Below are the code and all the weights of a small trained network. Each question names an input and a class and asks about switching units off, where a switched-off unit gives its printed mean instead of its output.

import numpy as np


def w(rows, s, z=0):
    codes = np.array(rows[::2]) - 128.0
    scale = np.full(codes.shape[1], s)
    scale[-1] = z or s
    return codes * scale


def f(y):
    return y / 2 * (1 + np.tanh(0.7978845608 * (y + 0.044715 * y**3)))


def log_softmax(a):
    a = a - a.max(-1, keepdims=True)
    return a - np.log(np.exp(a).sum(-1, keepdims=True))


def net(x, mask):
    res = np.array(x, float).reshape(1, 8) / 4 @ E
    y = f(res @ A[0][:, :-1].T + A[0][:, -1])
    res = res + np.where(mask, y, B[0][:, -1]) @ B[0][:, :-1]
    return log_softmax(res[-1] @ U[:, :-1].T + U[:, -1])


A, B = {}, {}
E = w([
[120,48,71,88,133,138,152,124,152,103,151,64],'x0',
[87,84,185,116,163,167,79,96,135,104,147,93],'x1',
[38,138,172,159,121,105,159,163,117,132,130,143],'x2',
[201,145,79,65,83,122,148,10,201,135,64,152],'x3',
[98,155,163,58,85,93,42,79,193,149,107,158],'x4',
[45,149,132,131,90,182,105,148,98,168,74,113],'x5',
[119,161,120,123,108,36,191,201,99,131,147,66],'x6',
[172,50,160,66,189,123,115,188,59,144,142,122],'x7',
],0.011)
A[0] = w([
[166,133,101,112,110,72,168,73,191,98,149,110,158],'n1',
[160,9,155,87,206,122,136,134,117,105,182,132,151],'n2',
[152,148,144,124,103,132,124,109,101,101,134,137,68],'n3',
[58,127,131,149,108,178,150,103,181,98,120,107,100],'n4',
[154,141,44,75,68,86,92,135,95,179,75,98,203],'n5',
[128,118,172,137,134,147,126,111,100,150,147,149,79],'n6',
[83,144,176,93,118,108,83,139,133,152,141,140,93],'n7',
[121,135,124,93,144,153,95,68,130,154,119,132,4],'n8',
],0.012,0.0048)
B[0] = w([
[38,217,172,107,69,90,122,106,163,100,95,164,247],'n1',
[156,51,77,100,204,233,177,100,77,101,153,165,251],'n2',
[113,134,159,112,140,147,130,136,113,126,131,142,134],'n3',
[166,88,161,91,175,166,160,165,91,120,216,178,206],'n4',
[172,131,106,95,164,186,147,104,107,77,149,158,241],'n5',
[121,151,163,128,99,167,167,28,161,131,134,122,150],'n6',
[2,224,125,147,119,75,84,71,179,145,131,156,178],'n7',
[85,171,158,170,126,172,178,150,59,104,161,87,187],'n8',
],0.0099,0.014)
U = w([
[201,55,119,79,146,184,154,110,115,118,140,166,177],'0',
[140,102,138,193,76,65,88,135,166,196,80,109,4],'1',
[107,173,139,95,56,127,103,75,246,119,46,175,138],'2',
[105,159,152,192,112,84,193,188,82,114,167,112,164],'3',
],0.011,0.0044)

Each question gives the input, the list of numbers given to net, and the class t.
The units are the neurons (one row each of A and B). Each row of codes is followed by its name. A weight is (code - 128) times the scale printed after its matrix; where a second scale follows, it is the last column's (A, B and U).
mask holds one flag per neuron, in row order. A switched-off neuron (its flag False) gives its mean, the last column of its row in B, instead of its output. The means were averaged over made-up inputs and are rounded, as every weight is.
A unit's drop is (log p(t) with every unit on - log p(t) with that unit switched off) / (log p(t) with every unit on - log p(t) with every unit switched off).
The circuit of an input: a set's keep is (log p(t) with only the set's units on - log p(t) with every unit switched off) / (log p(t) with every unit on - log p(t) with every unit switched off). Starting from all 8 units, units are removed one at a time, each time the one whose removal leaves the highest keep (on an exact tie, the one counted first), for as long as the keep stays at least 0.8.
circuit, biggest first: the units of the circuit, biggest drop first
most important unit: the unit with the biggest drop
k most important neurons: the k neurons with the biggest drops, biggest first
drop when u is switched off: that unit's drop, to one decimal
input [4,-5,0,4,6,2,2,4], class 2: most important unit -> n2
input [2,-5,1,3,-2,2,6,-1], class 2: circuit, biggest first -> [n4, n8]
input [-3,3,1,1,1,7,-5,7], class 2: 2 most important neurons -> [n7, n4]
input [7,-6,0,5,-2,7,-2,-7], class 0: 3 most important neurons -> [n4, n5, n7]
input [0,-4,7,-1,3,0,-7,-6], class 3: 2 most important neurons -> [n4, n1]
input [-8,-8,6,-7,0,4,-6,-2], class 2: circuit, biggest first -> [n7, n6]
input [0,-7,-2,-8,0,-8,-1,-1], class 0: 2 most important neurons -> [n2, n1]
input [5,-3,-6,-1,5,2,2,0], class 2: 3 most important neurons -> [n2, n4, n1]
input [6,2,8,-7,-3,-2,1,7], class 0: drop when n2 is switched off -> 0.5
input [3,3,3,3,-2,5,2,-5], class 0: drop when n7 is switched off -> 0.2
input [-7,-1,-2,4,-8,-6,-3,-2], class 2: drop when n8 is switched off -> 0.0
